Below is a small trained network, with its code and all its weights. Each question gives an input and a class and asks what happens when units are switched off, that is, made to give their printed mean instead of their output.

import numpy as np


def w(rows, s, z=0):
    codes = np.array(rows[::2]) - 128.0
    scale = np.full(codes.shape[1], s)
    scale[-1] = z or s
    return codes * scale


def norm(h):
    return h / np.sqrt((h * h).mean(-1, keepdims=True) + 1e-5)


def f(y):
    return y / 2 * (1 + np.tanh(0.7978845608 * (y + 0.044715 * y**3)))


def log_softmax(a):
    a = a - a.max(-1, keepdims=True)
    return a - np.log(np.exp(a).sum(-1, keepdims=True))


def net(x, mask):
    res = np.array(x, float).reshape(1, 5) / 4 @ E
    u = 0
    for l in range(2):
        y = f(norm(res) @ A[l][:, :-1].T + A[l][:, -1])
        res = res + np.where(mask[u : u + 11], y, B[l][:, -1]) @ B[l][:, :-1]
        u += 11
    return log_softmax(norm(res)[-1] @ U[:, :-1].T + U[:, -1])


A, B = {}, {}
E = w([
[161,138,185,58],'x0',
[120,128,121,27],'x1',
[103,254,153,106],'x2',
[30,65,111,146],'x3',
[101,177,188,195],'x4',
],0.0088)
A[0] = w([
[75,71,74,208,119],'0.n1',
[194,104,120,80,45],'0.n2',
[81,142,151,3,6],'0.n3',
[123,79,129,161,79],'0.n4',
[193,91,126,101,105],'0.n5',
[94,86,44,131,108],'0.n6',
[104,2,165,174,3],'0.n7',
[96,17,185,182,71],'0.n8',
[85,141,151,56,82],'0.n9',
[126,30,144,156,105],'0.n10',
[128,102,110,143,72],'0.n11',
],0.017,0.0046)
B[0] = w([
[42,118,146,163,255],'0.n1',
[59,193,114,85,183],'0.n2',
[206,58,182,70,222],'0.n3',
[114,141,67,125,165],'0.n4',
[55,169,98,109,189],'0.n5',
[130,56,180,134,215],'0.n6',
[167,157,4,117,229],'0.n7',
[152,189,42,166,232],'0.n8',
[156,97,177,100,187],'0.n9',
[167,87,80,122,222],'0.n10',
[109,99,76,100,137],'0.n11',
],0.032,0.0077)
A[1] = w([
[68,125,154,80,232],'1.n1',
[54,79,160,176,130],'1.n2',
[146,187,194,220,128],'1.n3',
[134,57,107,147,140],'1.n4',
[202,80,2,147,151],'1.n5',
[91,166,90,98,143],'1.n6',
[97,63,80,131,111],'1.n7',
[74,163,118,112,108],'1.n8',
[177,106,131,101,2],'1.n9',
[187,173,166,114,166],'1.n10',
[115,118,121,103,126],'1.n11',
],0.025,0.0039)
B[1] = w([
[190,134,99,168,184],'1.n1',
[140,28,112,147,164],'1.n2',
[84,164,190,184,173],'1.n3',
[156,110,108,107,167],'1.n4',
[2,148,135,88,247],'1.n5',
[153,173,116,162,190],'1.n6',
[108,102,98,73,188],'1.n7',
[173,142,105,155,168],'1.n8',
[147,111,142,90,153],'1.n9',
[116,121,174,100,184],'1.n10',
[135,133,123,111,140],'1.n11',
],0.048,0.016)
U = w([
[84,190,240,191,143],'0',
[219,133,210,42,166],'1',
[155,98,114,81,141],'2',
[222,237,78,132,172],'3',
[94,107,122,254,18],'4',
[38,166,31,78,233],'5',
[131,25,87,114,3],'6',
],0.017,0.0044)

Each question gives the input, the list of numbers given to net, and the class t.
The units are the neurons (one row each of A and B). Each row of codes is followed by its name. A weight is (code - 128) times the scale printed after its matrix; where a second scale follows, it is the last column's (A, B and U).
mask holds one flag per neuron, layer by layer. A switched-off neuron (its flag False) gives its mean, the last column of its row in B, instead of its output. The means were averaged over made-up inputs and are rounded, as every weight is.
A unit's drop is (log p(t) with every unit on - log p(t) with that unit switched off) / (log p(t) with every unit on - log p(t) with every unit switched off).
most important unit: the unit with the biggest drop
k most important neurons: the k neurons with the biggest drops, biggest first
top k neurons in layer l: the k neurons of layer l with the biggest drops, biggest first
drop of u: that unit's drop, to one decimal
input [0,-5,3,-2,5], class 0: most important neuron : 0.n1
input [-3,-1,4,1,-8], class 6: 2 most important neurons : 0.n6, 1.n2
input [5,-7,7,1,-4], class 0: 2 most important neurons : 0.n3, 0.n7
input [-3,2,-6,-6,-2], class 3: top 2 neurons in layer 0 : 0.n2, 0.n5
input [-1,5,-2,-2,-8], class 3: 2 most important neurons : 0.n2, 0.n5
input [-3,-6,3,-4,0], class 0: 2 most important neurons : 0.n7, 0.n1
input [8,-5,5,8,6], class 0: 2 most important neurons : 0.n1, 1.n3
input [-8,3,-7,-8,-4], class 3: top 2 neurons in layer 0 : 0.n2, 0.n5
input [1,0,8,8,8], class 0: 2 most important neurons : 1.n3, 0.n1
input [6,-1,0,-2,4], class 0: 3 most important neurons : 0.n10, 0.n3, 0.n1
input [0,3,3,8,8], class 4: 2 most important neurons : 1.n2, 0.n7
input [-3,0,8,6,3], class 4: 3 most important neurons : 0.n7, 1.n2, 0.n8
input [-4,0,6,3,-1], class 4: 3 most important neurons : 0.n10, 0.n7, 0.n3
input [5,-5,8,-1,4], class 0: top neuron in layer 0 : 0.n1
input [1,3,4,-7,-2], class 1: 2 most important neurons : 0.n1, 0.n3
input [-3,-5,5,8,-5], class 6: top 2 neurons in layer 0 : 0.n1, 0.n6
input [1,-8,5,0,-1], class 0: top 2 neurons in layer 0 : 0.n1, 0.n7
input [5,7,-6,-7,-4], class 3: top 2 neurons in layer 0 : 0.n2, 0.n5
input [-6,2,0,-1,4], class 4: drop of 1.n3 : 0.1
input [-7,1,2,-8,-4], class 3: most important unit : 0.n7
input [-5,-2,5,1,4], class 4: drop of 1.n2 : 0.2
input [1,-4,5,7,4], class 4: drop of 1.n2 : 0.2
